Below are the code and all the weights of a small trained network. Each question names an input and a class and asks about switching units off, where a switched-off unit gives its printed mean instead of its output.

import numpy as np


def w(rows, s, z=0):
    codes = np.array(rows[::2]) - 128.0
    scale = np.full(codes.shape[1], s)
    scale[-1] = z or s
    return codes * scale


def norm(h):
    return h / np.sqrt((h * h).mean(-1, keepdims=True) + 1e-5)


def f(y):
    return np.maximum(y, 0)


def log_softmax(a):
    a = a - a.max(-1, keepdims=True)
    return a - np.log(np.exp(a).sum(-1, keepdims=True))


def net(x, mask):
    res = np.array(x, float).reshape(1, 5) / 4 @ E
    u = 0
    for l in range(2):
        y = f(norm(res) @ A[l][:, :-1].T + A[l][:, -1])
        res = res + np.where(mask[u : u + 14], y, B[l][:, -1]) @ B[l][:, :-1]
        u += 14
    return log_softmax(norm(res)[-1] @ U[:, :-1].T + U[:, -1])


A, B = {}, {}
E = w([
[128,122,130,122,125],'x0',
[117,147,81,121,2],'x1',
[127,123,132,119,126],'x2',
[209,116,178,149,25],'x3',
[143,230,137,63,172],'x4',
],0.0051)
A[0] = w([
[162,237,69,31,96,33],'L0N1',
[207,173,139,102,90,104],'L0N2',
[80,79,88,109,254,254],'L0N3',
[117,212,52,104,64,38],'L0N4',
[140,87,96,69,113,74],'L0N5',
[129,134,119,225,134,134],'L0N6',
[214,148,220,168,93,161],'L0N7',
[41,123,42,90,141,131],'L0N8',
[70,143,26,154,30,91],'L0N9',
[186,151,140,169,148,55],'L0N10',
[180,187,61,103,145,87],'L0N11',
[95,208,57,156,114,65],'L0N12',
[198,255,190,84,194,75],'L0N13',
[103,66,185,89,138,193],'L0N14',
],0.0064,0.0026)
B[0] = w([
[47,123,181,177,130,205],'L0N1',
[194,160,78,68,188,189],'L0N2',
[101,176,127,127,51,253],'L0N3',
[90,102,199,255,140,189],'L0N4',
[99,125,131,107,156,136],'L0N5',
[79,127,143,112,96,159],'L0N6',
[184,89,196,105,158,227],'L0N7',
[153,108,50,117,140,211],'L0N8',
[180,131,70,54,139,235],'L0N9',
[148,112,129,156,110,146],'L0N10',
[137,125,166,144,36,169],'L0N11',
[119,81,131,111,107,170],'L0N12',
[173,126,49,80,154,239],'L0N13',
[91,155,121,143,169,172],'L0N14',
],0.008,0.0051)
A[1] = w([
[3,141,155,153,153,206],'L1N1',
[180,100,173,110,64,199],'L1N2',
[137,129,246,141,120,132],'L1N3',
[84,84,61,116,146,101],'L1N4',
[162,77,135,86,186,67],'L1N5',
[134,128,124,121,110,8],'L1N6',
[106,140,92,57,78,174],'L1N7',
[130,81,166,160,188,47],'L1N8',
[146,208,131,103,106,115],'L1N9',
[126,66,145,127,104,160],'L1N10',
[254,83,140,50,182,53],'L1N11',
[169,112,225,114,95,159],'L1N12',
[110,146,144,109,181,162],'L1N13',
[4,173,100,161,146,250],'L1N14',
],0.009,0.0023)
B[1] = w([
[145,70,140,165,92,199],'L1N1',
[85,123,161,133,152,217],'L1N2',
[99,196,92,112,202,178],'L1N3',
[192,176,95,95,167,199],'L1N4',
[132,117,121,125,108,171],'L1N5',
[97,149,132,147,125,129],'L1N6',
[130,117,166,168,158,229],'L1N7',
[92,254,111,115,194,146],'L1N8',
[112,159,129,166,188,179],'L1N9',
[128,160,146,120,111,174],'L1N10',
[117,98,96,134,72,254],'L1N11',
[92,150,127,153,163,206],'L1N12',
[117,106,127,155,120,158],'L1N13',
[131,103,187,112,97,246],'L1N14',
],0.0097,0.0066)
U = w([
[87,43,184,150,36,101],'0',
[63,195,154,138,252,20],'1',
[202,101,13,71,145,254],'2',
],0.012,0.00073)

Each question gives the input, the list of numbers given to net, and the class t.
The units are the neurons (one row each of A and B). Each row of codes is followed by its name. A weight is (code - 128) times the scale printed after its matrix; where a second scale follows, it is the last column's (A, B and U).
mask holds one flag per neuron, layer by layer. A switched-off neuron (its flag False) gives its mean, the last column of its row in B, instead of its output. The means were averaged over made-up inputs and are rounded, as every weight is.
A unit's drop is (log p(t) with every unit on - log p(t) with that unit switched off) / (log p(t) with every unit on - log p(t) with every unit switched off).
The circuit of an input: a set's keep is (log p(t) with only the set's units on - log p(t) with every unit switched off) / (log p(t) with every unit on - log p(t) with every unit switched off). Starting from the 12 units with the biggest drops (on a tie, the unit counted first), units are removed one at a time, each time the one whose removal leaves the highest keep (on an exact tie, the one counted first), for as long as the keep stays at least 0.8.
units of the circuit, in order: the units of the circuit, biggest drop first
most important unit: the unit with the biggest drop
k most important neurons: the k neurons with the biggest drops, biggest first
top k neurons in layer l: the k neurons of layer l with the biggest drops, biggest first
drop when u is switched off: that unit's drop, to one decimal
input [-3,-1,-8,4,-8], class 1: most important unit => L0N13
input [-7,0,-8,-6,-2], class 0: top 3 neurons in layer 0 => L0N3, L0N13, L0N9
input [0,1,-2,-7,4], class 0: top 4 neurons in layer 0 => L0N9, L0N2, L0N1, L0N3
input [-1,-1,4,-8,-1], class 0: top 2 neurons in layer 0 => L0N13, L0N9
input [-7,4,-3,-4,1], class 0: 2 most important neurons => L0N4, L0N1
input [2,-5,-2,7,1], class 2: 3 most important neurons => L0N2, L1N11, L0N1
input [-5,0,-5,8,2], class 2: 2 most important neurons => L0N2, L0N4
input [-2,6,5,7,2], class 1: top 2 neurons in layer 0 => L0N13, L0N8
input [5,1,4,7,7], class 1: 3 most important neurons => L0N1, L0N9, L0N8
input [8,-7,-7,0,-2], class 0: top 2 neurons in layer 0 => L0N3, L0N7
input [1,2,-8,-5,0], class 2: 3 most important neurons => L0N8, L1N4, L0N1
input [-2,0,-6,6,-5], class 1: 4 most important neurons => L0N13, L1N3, L0N8, L1N12
input [-6,2,-7,-8,6], class 0: top 3 neurons in layer 0 => L0N9, L0N1, L0N2
input [-4,-6,-5,7,6], class 2: units of the circuit, in order => L0N13
input [3,-4,1,6,7], class 2: 2 most important neurons => L0N13, L1N11
input [-1,3,-4,-2,-8], class 2: 2 most important neurons => L0N9, L1N4
input [1,-6,4,2,6], class 2: 2 most important neurons => L0N13, L1N11
input [0,6,4,-2,7], class 0: drop when L0N1 is switched off => 1.6
input [5,2,3,-2,6], class 0: drop when L0N1 is switched off => 1.1
input [1,2,-3,-3,5], class 0: drop when L0N1 is switched off => 0.7
input [-4,-5,-8,-8,-6], class 0: most important unit => L0N3
